What each symbol does to the items:
mt ^ zt
mt ~ bl
mt $ zp
jj ^ bn
jj ~ gg
jj $ fd
pz ^ br
pz ~ jr
pz $ zt
bl ^ bb
bl ~ mt
bl $ pf
bb ^ nq
bb ~ zp
bb $ bl
gh ^ sj
gh ~ cz
gh $ fs
zp ^ mt
zp ~ bb
zp $ dj
md ^ hq
md ~ gl
md $ qc
hm ^ fr
hm ~ fs
hm $ cz
dj ^ zp
dj ~ nq
dj $ bq
jb ^ bm
jb ~ bq
jb $ nq
tq ^ bp
tq ~ cm
tq $ qm
bq ^ dj
bq ~ jb
bq $ ft
bp ^ gg
bp ~ bn
bp $ tq
hr ^ cp
hr ~ zs
hr $ ht
dm ^ fs
dm ~ fr
dm $ rh
zt ^ pz
zt ~ pf
zt $ mt
ld ^ qc
ld ~ qb
ld $ tj
jl ^ qm
jl ~ ht
jl $ zs
ht ^ hr
ht ~ jl
ht $ ls
zf ^ tt
zf ~ tj
zf $ qb
qc ^ md
qc ~ rp
qc $ ld
jr ^ pf
jr ~ pz
jr $ cp
sj ^ gl
sj ~ hq
sj $ gh
bm ^ mr
bm ~ ft
bm $ jb
tt ^ dq
tt ~ rt
tt $ zf
rp ^ qb
rp ~ qc
rp $ gl
gg ^ rh
gg ~ jj
gg $ bp
mr ^ rt
mr ~ dq
mr $ bm
qb ^ zf
qb ~ ld
qb $ rp
qm ^ tq
qm ~ ls
qm $ jl
ls ^ ht
ls ~ qm
ls $ cm
zs ^ jl
zs ~ hr
zs $ br
br ^ zs
br ~ cp
br $ pz
gl ^ rp
gl ~ md
gl $ sj
cm ^ ls
cm ~ tq
cm $ bn
tj ^ ld
tj ~ zf
tj $ rt
cz ^ hm
cz ~ gh
cz $ hq
rh ^ dm
rh ~ fd
rh $ gg
bn ^ cm
bn ~ bp
bn $ jj
fs ^ gh
fs ~ hm
fs $ dm
ft ^ bq
ft ~ bm
ft $ dq
dq ^ ft
dq ~ mr
dq $ tt
cp ^ jr
cp ~ br
cp $ hr
pf ^ bl
pf ~ zt
pf $ jr
fr ^ fd
fr ~ dm
fr $ hm
fd ^ jj
fd ~ rh
fd $ fr
nq ^ jb
nq ~ dj
nq $ bb
rt ^ tj
rt ~ tt
rt $ mr
hq ^ cz
hq ~ sj
hq $ md

In the rows, 66 stands for zero.

The rows follow the links: the fewer symbols apart two items are, the more alike their rows tend to be.

Each row is also shifted at random along 2 hidden directions that mean nothing.

Known rows, each with its item:
[  48   91   72   65   78   61   60   81   91   60   83   48   75   62   69   49   65   69   64   92   72   72   88   77   76   86   52   62   76   70   69   56   49   97   66   63   75   70   56   80   74   61   78   51   66   54   63   73   84   78   58   72   73   80  103   39   60   74   64   82   69   79   77   70   79   94   46   67]: rh
[  87   48   57   75   76   61   74   71   49   56   55   96   65   89   61   75   74   56   75   43   48   62   46   85   48   50   76   63   53   64   87   82   76   53   66   52   67   59   74   59   56   82   47   87   59   81   77   91   43   45   71   46   57   63   33   93   68   46   86   44   73   69   62   77   45   48  109   51]: br
[  91   72   58   59   76   48   87   74   73   80   59  100   64   73   70   61   83   59   73   45   72   57   76   78   50   58   74   57   60   67   63   91   89   69   59   67   64   52   59   65   60   86   57   80   55   66   72   68   76   44   61   49   51   63   51   65   72   37   81   67   75   56   69   76   47   72   93   64]: zt
[  66   39   80   74   54   84   42   49   55   56   66   37   52   66   65   83   41   64   54   55   48   66   48   36   91   63   67   82   68   68   47   41   68   46   66   54   58   83   68   54   57   43   78   70   63   75   56   51   55   75   69   73   71   54   55   64   62   92   55   57   50   74   57   50   79   49   78   61]: tt
[  87   82   57   61   60   56   85   65   79   68   67   89   61   80   69   48   86   47   76   35   63   68   87   61   53   76   78   64   64   74   69   84   82   86   63   74   54   54   60   81   49   86   53   78   51   58   58   74   76   47   59   67   36   63   52   57   77   45   75   68   64   49   79   67   50   82  101   64]: mt
[  47   39   66   63   68   60   85   68   35   73   81   56   59   39   78   83   53   70   79   92   80   82   36   49   71   55   40   51   79   72   62   73   54   38   63  108   35   59   66   30   75   67   55   38   70   82   52   44   78   71   57   73   58   66   64   88   70   66   47   86   76   66   68   54   61   39   43  111]: cm
[  51   94   69   71   74   58   81   77   95   82   72   75   95   53   68   47   76   95   64  100   88   56   95   88   66   88   55   64   74   42   61   69   51   92   73   80   90   64   74   94   74   70   80   52   92   58   72   64   83   86   73   77  103   80  102   36   61   55   72   75   80   66   41   77   79   95   15   65]: cz
[  45   96   69   67   65   58   68   70   80   47   56   85   54   66   66   43   90   62   72   73   40   68   88   72   50   61   49   57   62   76   79   77   55   91   75   66   58   82   70   90   70   73   53   59   83   53   61   85   77   49   77   81   80   67  101   49   61   51   74   56   59   88   55   74   50   87   61   77]: hm
[  45   95   71   63   61   61   67   67   93   46   67   70   67   76   65   49   77   61   61   90   57   55   92   72   58   82   65   76   58   85   83   68   48   97   59   48   88   80   62   91   71   65   70   61   61   51   72   68   77   69   58   61   68   64  110   46   67   62   77   74   66   89   83   73   63   97   65   43]: dm
[  59   92   57   70   71   66   80   80   70   75   75   48   81   45   82   31   66   82   86   88   68   99   88   87   82   86   50   32   82   61   83   46   59   93   82  112   50   51   65   87   82   54   70   48   94   58   49   79  110   75   71   73   69   88   91   35   64   65   55   65   86   65   41   74   72   89   45  106]: hq
[  58   45   64   67   51   64   68   51   51   71   72   48   66   65   50  101   33   73   54   87   91   51   38   52   73   61   62   88   63   71   48   65   55   30   52   68   75   57   60   36   75   50   80   60   66   78   81   38   35   85   54   52   71   56   66   86   73   86   53   83   78   67   83   56   85   47   42   46]: ls
[  38   97   59   61   68   58   72   62   83   50   68   93   60   75   62   50   94   60   61   87   51   52   89   69   49   70   62   68   54   75   83   82   52   89   54   58   71   65   60   73   71   80   61   55   59   50   65   63   71   65   54   62   68   60  105   45   70   53   77   76   73   86   91   64   59   92   58   47]: fs
[  85   88   70   53   59   87   29   54   78   41   54   43   37   82   70   56   78   33   63   28   39   73   95   48   88   75   86   78   61   81   69   36   89   90   57   30   55   81   60   85   50   45   59   82   44   52   63   66   56   43   54   76   38   48   60   46   66   89   66   55   39   67   94   53   67   84  127   62]: bq
[  92   42   79   62   69   61   67   73   45   78   72   83   74   69   61   95   51   59   70   52   78   61   40   81   59   54   79   64   72   72   68   71   80   39   64   54   75   69   65   44   60   69   60   75   52   83   72   85   43   69   54   67   51   66   32   95   69   60   81   76   56   50   88   81   69   45   75   62]: mr
[  67   42   76   75   79   69   49   83   63   69   65   43   89   60   57   94   36   87   52   72   67   65   43   97   83   63   69   67   66   55   76   51   59   54   78   45   95   78   70   53   62   50   79   71   76   73   70   82   40   87   76   66   85   80   54   80   62   79   80   61   56   65   57   86   87   40   44   49]: qm
[  91   40   70   66   66   43   73   74   46   87   81   98   71   58   66   88   72   63   69   49   84   60   47   73   53   49   72   67   67   65   59   86   83   48   64   62   69   68   58   46   59   82   53   74   51   70   59   71   54   61   57   77   52   67   35   92   69   36   67   82   61   44   84   70   60   46   63   75]: bm
[  76   39   63   60   68   87   55   70   51   62   75   43   69   76   64   90   40   61   72   53   76   76   44   87   84   52   74   57   59   74   71   43   72   50   66   58   75   58   64   40   61   42   79   75   55   75   68   83   48   70   60   52   59   73   34   89   69   73   78   68   68   58   79   83   75   51   86   60]: tj

Where do the symbols, taken in turn from left to right, take each start?
Answers are names.
[  73   40   65   72   75   64   72   80   36   63   61   76   75   73   77   81   54   55   76   50   38   81   34   83   68   48   77   53   60   69   87   65   83   45   76   70   48   68   70   46   63   68   59   73   71   82   64   95   50   48   75   55   58   72   35   95   69   45   77   39   56   60   48   85   50   30   92   82]
$ $ $ => zt
[  65   53   49   61   81   81   75   91   49   85   74   26   85   61   76   69   36   70   84   75   88   95   52   94   88   75   59   40   81   59   76   40   75   55   69   98   63   49   65   44   67   46   80   62   63   82   68   88   83   86   61   60   53   83   54   63   76   84   67   79   85   49   61   86   82   50   49   83]
^ $ => ld
[  52   68   77   66   77   84   49   77   67   59   72   29   79   54   67   63   51   70   67   87   69   88   72   91   92   79   63   57   66   70   83   43   54   75   68   69   76   79   66   66   71   42   85   57   76   59   57   85   72   84   70   78   73   72   75   51   64   87   72   70   59   75   63   84   83   74   47   73]
^ ^ $ => gg
[  50   84   68   61   74   82   55   77   70   49   67   32   65   52   76   43   62   60   81   80   56   97   86   77   89   76   48   46   76   83   87   35   58   89   66   84   54   84   65   71   79   55   70   56   70   52   53   84   83   62   60   79   55   80   95   40   72   75   64   69   56   78   66   79   71   78   67  101]
~ ^ => bn
[  42   64   74   70   66   57   78   72   54   62   71  105   75   42   66   63   77   63   60   94   71   51   71   70   41   61   49   55   75   65   69  103   50   64   73   78   60   80   69   60   80  100   51   50   79   62   54   68   70   65   70   80   78   67   89   78   59   45   70   69   58   89   58   66   46   67   31   90]
~ ~ $ => fr
[  59   57   77   70   83   76   46   90   64   79   71   36   90   53   51   80   34   83   50   86   80   70   57   89   88   74   65   60   66   62   75   42   54   62   67   69   91   80   71   61   62   42   94   68   71   70   66   83   50   90   69   76   83   72   70   72   63   85   68   73   66   69   59   87   96   58   30   56]
^ ^ ~ => jj
[  43   45   79   62   58   52   70   61   61   54   70  107   68   61   59   84   72   63   46   86   67   52   49   60   44   54   57   77   67   74   63   92   41   48   64   57   73   88   67   52   75   88   57   56   71   64   69   60   50   55   61   67   75   63   84   85   56   51   62   79   58   86   73   61   52   50   49   62]
$ ^ ^ => bn
[  40   83   74   68   73   56   66   65   78   47   57   95   68   59   73   51   87   64   62   81   51   60   82   79   50   69   51   63   71   68   84   91   53   81   67   65   66   86   73   85   80   86   48   56   81   58   61   77   81   53   68   81   81   67   90   53   64   41   77   60   53   90   60   66   53   80   57   72]
$ $ => cz
[  40   39   69   56   58   61   66   56   48   52   68   88   50   64   64   89   65   59   58   82   53   60   40   51   59   49   58   76   62   76   67   84   44   36   64   57   61   79   63   42   79   83   55   57   67   68   65   54   51   54   53   72   66   51   74   96   63   50   66   74   61   86   81   55   54   36   62   67]
$ ^ $ => jj
[  75   73   62   71   73   84   62   84   72   76   65   23   84   83   57   63   47   76   65   70   73   70   63   97   89   75   65   66   58   54   78   35   59   75   63   64  101   52   70   72   69   37   91   74   60   72   79   88   68   90   71   53   82   77   74   51   67   93   86   74   84   62   67   88   98   73   50   30]
$ $ => tj
[  61   39   72   75   51   63   63   53   50   57   56   71   46   70   65   94   60   66   60   58   43   49   31   38   69   46   64   78   54   62   61   66   60   31   65   51   56   77   65   52   64   66   70   59   68   78   70   53   42   57   79   56   78   54   58   91   70   74   55   47   65   78   57   53   62   36   78   57]
^ ^ => tt
[  77   64   73   65   56   90   32   54   66   58   65   26   54   64   66   74   50   58   48   44   58   79   62   41   93   72   73   75   62   57   59   30   79   55   76   52   57   77   66   69   56   37   84   75   58   61   64   50   60   72   70   73   58   47   43   56   62   95   49   59   55   58   66   49   85   62   85   71]
~ ^ => rt
[  62   79   57   69   78   76   61   84   80   65   58   35   82   71   68   54   57   69   72   75   62   81   84   84   86   80   62   58   65   56   83   45   61   85   65   65   81   55   67   87   72   40   87   70   77   59   74   86   73   79   75   63   72   81   89   36   70   80   88   62   80   74   59   81   80   83   61   58]
^ ^ ^ => hm
[  50   53   61   72   49   49   94   48   52   60   68  101   59   68   66   74   74   67   73   85   48   55   53   43   43   57   54   69   59   71   60   97   50   47   58   76   55   60   68   59   77   86   49   48   71   73   66   51   58   54   72   55   76   57   72   85   68   49   57   65   81   84   51   54   44   50   61   65]
$ $ => gh
[  99  100   69   61   59   67   71   54   89   78   67   59   54   67   67   39   79   55   64   49   84   69   95   55   70   77   82   63   68   68   58   50   77   90   58   60   57   61   59   80   53   53   62   72   47   55   65   61   85   72   53   72   41   60   60   40   70   67   59   68   64   46   78   56   74   98   86   72]
$ ~ => jb
[  71   33   67   69   83   73   49   75   49   65   59   58   82   72   48   96   47   76   55   55   61   61   44   93   72   53   77   70   60   57   76   57   66   41   71   40  101   73   66   46   58   65   79   89   70   78   65   92   37   72   77   63   85   80   40   84   67   65   92   52   63   77   54   80   73   42   62   39]
$ ^ ~ => ht
[  41   66   52   75   50   46   89   57   72   64   64  116   74   84   46   82   83   80   57   93   72   19   70   62   36   60   66   99   58   54   49   99   38   61   69   48   95   56   67   74   66   93   63   68   73   72   88   41   45   74   64   52   97   66   96   75   73   51   66   80   83   85   65   61   60   72   33   20]
~ ~ => sj
[  49   35   53   70   55   63   71   53   41   43   54   86   39   80   67   78   65   60   69   71   38   59   39   35   52   42   48   80   59   72   60   82   59   42   69   68   57   61   69   42   71   75   52   51   84   81   64   51   54   53   78   48   72   51   63   90   73   44   63   55   66   89   51   47   59   37   87   61]
$ ~ => md
[  87   42   75   63   72   73   55   77   45   74   72   71   75   75   52   99   47   56   59   49   76   59   35   89   75   52   85   72   59   66   70   58   74   38   58   45   98   64   59   43   57   55   75   83   47   80   84   86   37   75   54   53   55   74   42   84   63   66   84   77   69   55   84   89   77   45   76   41]
^ $ => rt
